In the rows, 128 means zero.
Each row is followed by its class. Each block has new classes.
[132 116 134 110 128 151 121 112 133 125 169 102 121 141 123 122 102 129
 133 120 138 124 159 132 115 127 112 105 150  88 117 157 122 132 139 125
 131 161 137 107 131 124 106 103 141 130 132 131 121 123 118 122 113 145
 144 137 147 131 127]
J
[155 128 150 124 143 132 135 130 163 117 148  98 118 149 126 123 127 128
  91 129 132 124 169 167 107 119 165 114 138 187 131 130 121 134 126 136
 141 148 155 104 141 120 110 119 135 133 116  99 115 134 128 143  91 134
 129 127 129 127  98]
J
[122 117 121 129 110 148 138 134 115 133 174 118 131 113 112 117 118 122
  94 148 128 129 128  98 103 110 154 115 119 139 131 145 137 138 135 135
 140 139 119 100 126 100 122 124 119 129 114 107 126 140 163 117 106 115
  96 128 132 141 137]
J
[141 114 129 134  94 140 152 121 103 134 153  97  66 121 111 144 110 127
 123 122 119 145 117 147 122  97  99  77  96 154 124 101 126 141 138 172
 159 120  86 104 128 132 141 119 133 121  61 112 168 126 109 154 176 130
 130 135 124 131 145]
P
[108 140 175  97 160 180 127 104 115 151 186  74  12 107  98 107 112 124
  96 140 129 145 112 123  47 112  18 119 110  70 151 114  68 115 182 114
 156 103 120 171 132 117 124  89 140 171 140 133 130 145 131 128 102 123
 164 131 123 118 151]
Z
[145 120 139 131 140 125 129 114 147 131 158  98 125 140 126 125 130 132
 110 146 118 130 112 182  79 121 132 109 138 188 135 139 116 142 129 132
 135 122 131  96 141 117 104 122 132 177 100 106 128 126 107 149  77 148
 118 135 114 129 105]
J
[146 115 124 105 134 149 128 128 157 137 192 117 149 132 130 129 120 115
 111 124 135 116 138 142 119 108 127 152 121  92 129 138 114 108 138 134
 141 139 138 114 131 107 102 124 117 128 126 137  79 124 128 132 112 119
 123 125 110 147 118]
H
[133 122 117 138 118 118 131 142  88 111 194 149 221 119 122 128 155 117
  92 146 128 124 145  84 143 120 178 117 126 136 118 144 142 140 108 121
 155 149 140 123 122 134 131 128 119 139 129 130 122 145 160 113 139 138
 145 139 154 146 135]
L
[125 124 124 149 127 121  97 118 128 126  90 113 123 134 118 126 110 152
 139 131 136 147 127 148 108 125 103 122 127 164 130 120 138 135 120 107
 125 116 121 119 128 137 139 131 131 125 128 126 137 121 102 141 125 125
 129 129 122 131 132]
J
[152 133 140 120 130 113 134 125 126 120 171 157 212 137 133 129 138 127
  90 104 118 117 140 114 145 133 154 143 131 125 126 146 128 135 117 117
 148  97 155 126 133 141 121 142 121 132 117 145 113 114 143 125 122 130
 166 105 122 132 123]
L
[138 116 135 114 128 139 118 126 168 116 139 111 119 150 141 131 131 119
 117 111 136 129 130 169 132 132 103 146 137  76 117 128 113 123 139 128
 121 131 145 120 125 107 121 116 136 103 138 127 115 107 116 142 121 123
 100 131 117 139 116]
H
[117 144 142 131 138 128  99 146 140 132  90 131  89 135 122 121 135 129
 142 140 130 132 117 107  72 143 115 140 127 107 131 124 116 125 127 116
 103 123 127 157 122 156 129 127 122 128 147 149 137 123 118 135 114 126
 133 120 156 127 127]
Z
[110 136 109 131 159 128 153 107 149 136 161 130 143 132 118 110 123 129
 117 152 136 133 132 136  82 121 135 126 129 137 135 149 125 134 115 102
 137 125 130  81 137 114 109 131 133 154 120 135 118 115 112 149  74 135
  93 122 122 143 146]
J
[113 101 106 109 124 136 117 152 160 120 139 141 132 133 141 116 131 129
 137 134 136  97 125 146 116 121 138 138 115  71 116 118 134 123 134 152
 120 155 133 115 129 120 115 140 129 107 141 145 120 115 135 129 100 112
 118 131 124 122 121]
H
[123  95  98 115 132 153 144 129 162 141 157  86 129 135 125 125 115 114
 107 143 132 121 141 170 104 117 143 117 113 113 140 143 123 142 138 143
 151 131 128 104 130  93 117 123 132 127 131 133 111 115 117 142  64 138
 119 127 109 135 128]
J
[140 132 127 133 165 154 134 129 147 137 179  92 119 129 118 111 117 132
 115 137 128 127 144 127  95 125 121 135 127 108 135 139 120 116 145 120
 140 137 134 106 132 113 105 115 145 161 109 129 109 132 126 136  87 117
 119 123 141 144 120]
J
[121 115 140  88 124 140 124 150 139 125 131 126  86 129 135 111 114 128
 122 119 127 117 133 140 147 130 124 126 131  59 122 109 133 120 137 158
 133 136 131 134 128 106 112 129 122 111 134 122 126 121 136 134 124 124
 124 127 130 124 114]
P
[143 141  97 153 108  94 142  89 116 113  21 124 156 153 118 147 109 142
 179 108 116 139 127 145 126 121 118 134 150 247 124 141 129  99 106 142
 108 130  99 108 123 140 126 108 124 117  93 103 166 124 117 158 138 147
 116 125 115 128  99]
D
[148 109 131 117 125 123 140 123 121 132 182 143 147 122 131 146 124 134
 101 120 126 123 148 139 143 125 128 130 102  95 126 115 124 134 140 138
 139 137 132 106 128 124 130 126 121 131 125 131 133 123 126 128 171 115
 142 142 117 126 132]
L
[155 110 119 107 128 131 143 143 149 121 169 135 166 142 139 137 139 128
 101 125 130 124 130 163 146 128 136 126 104  69 112 129 122 146 132  36
 146 124 160 110 139 122 115 113 123 108 146 137 113 123 101 118 152 140
 138 137 120 110 133]
H
[123 106 132 112 116 144 124 139 147 116 172 124 133 134 137 129 124 122
 120 129 130 118 115 150 138 128 126 132 120  58 114 118 142 252 129 155
 137 131 141 134 147 115 116 138 126 108 138 131 110 109 124 131  98 142
 145 118 125 130 132]
H
[126 129 145 108 128 133 116 122 141 121 176 144 163 123 140 122 118 128
 115 122 122 116 113 144 127 113 142 133 126  68 118 125 130 128 157 146
 141 122 136 122 114 117 131 137 119 128 136 128 114 117 142 130 105 116
 138 173 124 133 131]
H
[137 141 185 147 152 156  96 179 135 132 162 133  65 118 112 134 146 127
 120 130 146 118 112 101 164 118  88 139 140  35 143 123 121 122 135 121
  94 137 122 166 134 126 121 144 137 126 129 137 130 114 127 129 152 124
 104 133 166 158 160]
Z
[ 93 134 138 127 118 112 150  98  75 154  92 128  41  81 115 123 122 133
 124 109 119 143 126 113 161 130  59 102 108  97 151 111 150 127 153 129
 167 113  90 146 137 107 164 106 129 137 116 139 169 159 138  93 215 124
 105 146 111  94 133]
D
[143 123 128 123 133 147 129 130 152 117 188 120 135 132 146 124 137 125
 109 119 134 134 153 129 129 120 139 117 117 103 120 116 118 138 130 105
 138 136 162 107 122 128 129 122 123 130 116 146 108 119 125 132 100 127
 161 148 122 133 126]
H
